Below is a small trained network, with its code and all its weights. Each question gives an input and a target symbol and asks what happens when units are switched off, that is, made to give their printed mean instead of their output.

import numpy as np


def w(rows, s, z=0):
    codes = np.array(rows[::2]) - 128.0
    scale = np.full(codes.shape[1], s)
    scale[-1] = z or s
    return codes * scale


def f(y):
    return np.maximum(y, 0)


def softmax(a):
    e = np.exp(a - a.max(-1, keepdims=True))
    return e / e.sum(-1, keepdims=True)


def log_softmax(a):
    a = a - a.max(-1, keepdims=True)
    return a - np.log(np.exp(a).sum(-1, keepdims=True))


def net(x, mask):
    ids = ['Λαβδησφψω'.index(c) for c in x.split()]
    T = len(ids)
    res = E[ids] + P[:T]
    r = res
    for j in range(2):
        rows = slice(2 * j, 2 * j + 2)
        q, k, v = (r @ M[0][rows].T for M in (Q, K, V))
        z = softmax(np.where(np.tri(T) > 0, q @ k.T / 2**0.5, -1e9)) @ v
        o = O[0][rows]
        res = res + np.where(mask[j], z, o[:, -1]) @ o[:, :-1]
    y = f(res @ A[0][:, :-1].T + A[0][:, -1])
    res = res + np.where(mask[2:6], y, B[0][:, -1]) @ B[0][:, :-1]
    return log_softmax(res[-1] @ U[:, :-1].T + U[:, -1])


Q, K, V, O, A, B = {}, {}, {}, {}, {}, {}
E = w([
[164,138,154,63],'Λ',
[13,202,16,120],'α',
[91,74,116,133],'β',
[32,83,183,131],'δ',
[175,162,173,54],'η',
[153,82,2,145],'σ',
[125,72,158,114],'φ',
[176,131,144,85],'ψ',
[162,54,89,148],'ω',
],0.023)
P = w([
[154,69,157,5],'0',
[159,175,149,112],'1',
[172,162,77,63],'2',
[92,145,163,185],'3',
[120,128,95,78],'4',
[116,130,91,82],'5',
],0.011)
Q[0] = w([
[166,254,108,147],'H1',
[51,198,13,235],'H1',
[52,88,40,123],'H2',
[31,231,116,105],'H2',
],0.0092)
K[0] = w([
[155,80,221,255],'H1',
[182,91,197,167],'H1',
[90,173,87,68],'H2',
[113,82,46,30],'H2',
],0.0095)
V[0] = w([
[76,254,77,107],'H1',
[68,122,172,227],'H1',
[119,15,116,14],'H2',
[199,41,144,212],'H2',
],0.0073)
O[0] = w([
[76,158,63,139,151],'H1',
[103,164,173,175,5],'H1',
[253,76,190,42,254],'H2',
[177,181,94,110,53],'H2',
],0.011,0.0088)
A[0] = w([
[151,145,126,101,38],'N1',
[112,39,67,149,221],'N2',
[107,74,98,86,2],'N3',
[149,253,122,111,117],'N4',
],0.011,0.0027)
B[0] = w([
[115,40,116,155,203],'N1',
[183,184,193,85,228],'N2',
[136,160,138,229,249],'N3',
[216,161,74,247,149],'N4',
],0.011)
U = w([
[183,152,220,105,141],'Λ',
[90,189,140,2,245],'α',
[91,69,107,146,89],'β',
[43,13,96,242,122],'δ',
[112,137,135,223,32],'η',
[126,180,156,176,2],'σ',
[92,108,132,237,57],'φ',
[96,203,66,146,170],'ψ',
[135,207,135,218,91],'ω',
],0.0058,0.0062)

Each question gives the input, a string of symbols that net reads in full, and the target symbol t.
The units are the heads (2 rows each of Q, K, V and O) and the neurons (one row each of A and B). Each row of codes is followed by its name. A weight is (code - 128) times the scale printed after its matrix; where a second scale follows, it is the last column's (O, A, B and U).
mask holds one flag per unit, heads first, then neurons. A switched-off unit (its flag False) gives its mean, the last column of its rows in O or B, instead of its output. The means were averaged over made-up inputs and are rounded, as every weight is.
A unit's drop is (log p(t) with every unit on - log p(t) with that unit switched off) / (log p(t) with every unit on - log p(t) with every unit switched off).
The circuit of an input: a set's keep is (log p(t) with only the set's units on - log p(t) with every unit switched off) / (log p(t) with every unit on - log p(t) with every unit switched off). Starting from all 6 units, units are removed one at a time, each time the one whose removal leaves the highest keep (on an exact tie, the one counted first), for as long as the keep stays at least 0.8.
units of the circuit, in order: the units of the circuit, biggest drop first
unit that matters most: the unit with the biggest drop
k most important neurons: the k neurons with the biggest drops, biggest first
heads that matter: for each layer, one digit per head in row order, 1 if its drop is at least 0.15 and else 0, layers parted by /
drop when u is switched off: that unit's drop, to one decimal
input δ φ ψ α ψ, target ψ: unit that matters most : H1
input η Λ ψ ψ α η, target ψ: heads that matter : 10
input σ Λ ψ δ, target Λ: heads that matter : 11
input α ψ ψ, target ψ: units of the circuit, in order : (H1; H2)
input ψ β φ δ, target Λ: units of the circuit, in order : (H1; H2)
input δ ω α η, target ω: units of the circuit, in order : (N4; H1)
input φ ψ Λ β, target Λ: units of the circuit, in order : (N2; H1)
input δ Λ ω σ Λ β, target Λ: heads that matter : 00
input Λ σ ψ ψ, target α: 3 most important neurons : (N3; N4; N1)
input Λ ψ ψ σ δ ω, target Λ: drop when H2 is switched off : -0.1
input η ψ ω ψ, target α: drop when N3 is switched off : 0.9
input Λ σ α ψ Λ, target ψ: drop when N4 is switched off : 0.1
input ψ ψ Λ δ σ, target Λ: drop when N2 is switched off : 0.9
input ω ω δ Λ ψ σ, target Λ: most important neuron : (N2)
